Below is a small trained network, with its code and all its weights. Each question gives an input and a target symbol and asks what happens when units are switched off, that is, made to give their printed mean instead of their output.

import numpy as np


def w(rows, s, z=0):
    codes = np.array(rows[::2]) - 128.0
    scale = np.full(codes.shape[1], s)
    scale[-1] = z or s
    return codes * scale


def norm(h):
    return h / np.sqrt((h * h).mean(-1, keepdims=True) + 1e-5)


def softmax(a):
    e = np.exp(a - a.max(-1, keepdims=True))
    return e / e.sum(-1, keepdims=True)


def log_softmax(a):
    a = a - a.max(-1, keepdims=True)
    return a - np.log(np.exp(a).sum(-1, keepdims=True))


def net(x, mask):
    ids = ['Θαβγεζλπτω'.index(c) for c in x.split()]
    T = len(ids)
    res = E[ids] + P[:T]
    u = 0
    for l in range(3):
        r = norm(res)
        for j in range(3):
            rows = slice(2 * j, 2 * j + 2)
            q, k, v = (r @ M[l][rows].T for M in (Q, K, V))
            z = softmax(np.where(np.tri(T) > 0, q @ k.T / 2**0.5, -1e9)) @ v
            o = O[l][rows]
            res = res + np.where(mask[u + j], z, o[:, -1]) @ o[:, :-1]
        u += 3
    return log_softmax(norm(res)[-1] @ U[:, :-1].T + U[:, -1])


Q, K, V, O = {}, {}, {}, {}
E = w([
[109,154,116,160,84,126],'Θ',
[142,144,136,156,112,138],'α',
[189,177,152,120,174,140],'β',
[38,231,148,232,4,57],'γ',
[162,155,144,146,138,152],'ε',
[60,77,99,125,60,135],'ζ',
[145,103,114,110,224,19],'λ',
[198,89,126,199,113,76],'π',
[137,110,120,137,76,113],'τ',
[189,154,133,96,152,116],'ω',
],0.02)
P = w([
[104,105,254,118,20,144],'0',
[159,169,103,106,56,127],'1',
[157,166,88,117,80,139],'2',
[158,162,80,123,93,140],'3',
[157,156,76,129,100,140],'4',
[157,154,73,135,109,139],'5',
[155,149,73,140,113,136],'6',
[155,149,74,145,119,138],'7',
[152,146,78,148,121,138],'8',
[150,146,82,154,124,137],'9',
[150,145,84,158,128,137],'10',
],0.0079)
Q[0] = w([
[198,184,189,209,53,190],'0.h0',
[66,73,163,127,161,171],'0.h0',
[54,110,110,1,237,107],'0.h1',
[60,192,56,166,17,59],'0.h1',
[83,61,109,167,137,126],'0.h2',
[178,136,132,8,111,168],'0.h2',
],0.0076)
K[0] = w([
[100,115,181,117,53,78],'0.h0',
[158,161,54,61,165,92],'0.h0',
[98,122,115,40,255,6],'0.h1',
[38,109,91,186,44,54],'0.h1',
[71,75,159,89,74,103],'0.h2',
[137,112,155,76,199,70],'0.h2',
],0.009)
V[0] = w([
[129,118,70,77,97,153],'0.h0',
[114,103,176,117,105,30],'0.h0',
[254,171,234,5,119,129],'0.h1',
[101,93,99,66,17,133],'0.h1',
[174,91,249,91,104,89],'0.h2',
[35,42,45,83,67,200],'0.h2',
],0.0053)
O[0] = w([
[148,124,141,187,135,201,136],'0.h0',
[153,90,206,176,163,155,183],'0.h0',
[64,48,128,251,99,130,64],'0.h1',
[202,144,155,149,178,222,253],'0.h1',
[191,195,140,1,133,103,127],'0.h2',
[122,106,124,142,214,33,173],'0.h2',
],0.0059,0.0042)
Q[1] = w([
[242,164,85,154,151,129],'1.h0',
[255,161,212,88,188,127],'1.h0',
[183,74,178,192,119,120],'1.h1',
[163,209,214,44,181,188],'1.h1',
[201,152,118,165,22,145],'1.h2',
[115,219,150,148,120,211],'1.h2',
],0.0085)
K[1] = w([
[181,148,151,145,95,164],'1.h0',
[182,120,141,129,114,109],'1.h0',
[153,112,128,152,139,137],'1.h1',
[95,135,251,126,77,118],'1.h1',
[130,147,206,135,139,135],'1.h2',
[152,156,154,159,162,151],'1.h2',
],0.017)
V[1] = w([
[130,88,134,171,72,179],'1.h0',
[200,117,119,56,109,66],'1.h0',
[120,159,15,191,151,172],'1.h1',
[254,185,32,107,134,162],'1.h1',
[158,162,217,165,141,84],'1.h2',
[122,34,159,129,43,76],'1.h2',
],0.0061)
O[1] = w([
[116,158,67,65,153,160,253],'1.h0',
[105,152,98,125,118,202,168],'1.h0',
[99,57,209,131,96,131,133],'1.h1',
[106,71,136,182,155,96,215],'1.h1',
[255,117,132,179,143,86,158],'1.h2',
[116,69,165,141,164,115,222],'1.h2',
],0.0092,0.004)
Q[2] = w([
[132,199,144,164,143,142],'2.h0',
[127,137,197,169,167,219],'2.h0',
[238,124,104,246,53,111],'2.h1',
[124,148,129,166,21,193],'2.h1',
[82,192,138,185,122,131],'2.h2',
[143,147,151,157,68,207],'2.h2',
],0.011)
K[2] = w([
[229,247,112,90,113,80],'2.h0',
[207,206,246,184,159,156],'2.h0',
[235,225,156,217,191,158],'2.h1',
[122,227,130,242,31,232],'2.h1',
[137,179,152,148,34,185],'2.h2',
[255,148,73,185,112,189],'2.h2',
],0.008)
V[2] = w([
[83,8,123,25,1,86],'2.h0',
[181,31,197,183,149,92],'2.h0',
[51,23,19,79,118,199],'2.h1',
[100,189,116,168,225,187],'2.h1',
[177,2,107,61,147,116],'2.h2',
[97,103,148,95,165,139],'2.h2',
],0.0061)
O[2] = w([
[194,254,68,140,148,245,178],'2.h0',
[80,127,89,72,128,104,140],'2.h0',
[206,81,195,156,134,6,55],'2.h1',
[171,154,116,42,72,199,154],'2.h1',
[61,205,136,155,89,180,251],'2.h2',
[164,137,76,147,32,98,12],'2.h2',
],0.0055,0.0019)
U = w([
[141,130,144,115,115,122,68],'Θ',
[137,129,139,126,119,124,64],'α',
[232,52,122,254,141,142,125],'β',
[138,138,147,132,131,126,62],'γ',
[52,16,199,129,124,176,179],'ε',
[129,141,109,59,197,36,253],'ζ',
[141,127,128,122,112,117,62],'λ',
[175,191,72,45,104,245,217],'π',
[143,138,144,132,129,122,58],'τ',
[97,214,161,201,29,80,156],'ω',
],0.0092,0.0058)

Each question gives the input, a string of symbols that net reads in full, and the target symbol t.
The units are the heads (2 rows each of Q, K, V and O). Each row of codes is followed by its name. A weight is (code - 128) times the scale printed after its matrix; where a second scale follows, it is the last column's (O and U).
mask holds one flag per head, layer by layer. A switched-off head (its flag False) gives its mean, the last column of its rows in O, instead of its output. The means were averaged over made-up inputs and are rounded, as every weight is.
A unit's drop is (log p(t) with every unit on - log p(t) with that unit switched off) / (log p(t) with every unit on - log p(t) with every unit switched off).
The circuit of an input: a set's keep is (log p(t) with only the set's units on - log p(t) with every unit switched off) / (log p(t) with every unit on - log p(t) with every unit switched off). Starting from all 9 units, units are removed one at a time, each time the one whose removal leaves the highest keep (on an exact tie, the one counted first), for as long as the keep stays at least 0.8.
units of the circuit, in order: the units of the circuit, biggest drop first
unit that matters most: the unit with the biggest drop
heads that matter: for each layer, one digit per head in row order, 1 if its drop is at least 0.15 and else 0, layers parted by /
drop of u: that unit's drop, to one decimal
input λ ω ζ ζ γ ζ ζ Θ ω ω ω, target ε: heads that matter -> 010 / 010 / 100
input τ α π τ π ω λ γ β ζ, target π: unit that matters most -> 2.h0
input ω α π λ ζ α Θ ω ζ ω, target ε: units of the circuit, in order -> (0.h1, 1.h1, 2.h0)
input ζ α π ζ, target β: heads that matter -> 011 / 010 / 110
input λ β ω λ π π ζ β α τ, target π: heads that matter -> 010 / 000 / 010
input ε π ζ, target π: heads that matter -> 010 / 000 / 000
input ε ζ γ ζ α α, target β: units of the circuit, in order -> (2.h0, 1.h2)
input ζ π ζ Θ γ ε ω γ Θ, target β: heads that matter -> 001 / 111 / 101
input ω ζ Θ γ λ α λ Θ, target β: heads that matter -> 001 / 010 / 101
input γ ζ ω λ π α ω, target β: heads that matter -> 010 / 011 / 100
input α ζ ζ α, target β: units of the circuit, in order -> (0.h2, 2.h0)
input λ ω α α π α π ζ π α, target ε: heads that matter -> 010 / 010 / 100
input ω ε λ ε β λ π π β β, target ε: units of the circuit, in order -> (0.h1, 2.h0)
input π ζ β ε ζ α τ ζ β, target β: heads that matter -> 011 / 011 / 101
input α Θ ζ τ Θ ζ ζ ε ε π Θ, target ε: units of the circuit, in order -> (2.h0)
input ζ λ π π τ ε ζ, target β: heads that matter -> 011 / 011 / 110
input β λ π β ζ π Θ ζ β λ τ, target π: drop of 1.h1 -> -0.1
input ω π λ π ε ε, target β: drop of 1.h0 -> 0.1
input ζ ε λ ω ζ ζ ζ ε, target β: drop of 0.h2 -> 0.5
input ζ ζ τ ζ ζ ζ α α α, target ε: unit that matters most -> 0.h2
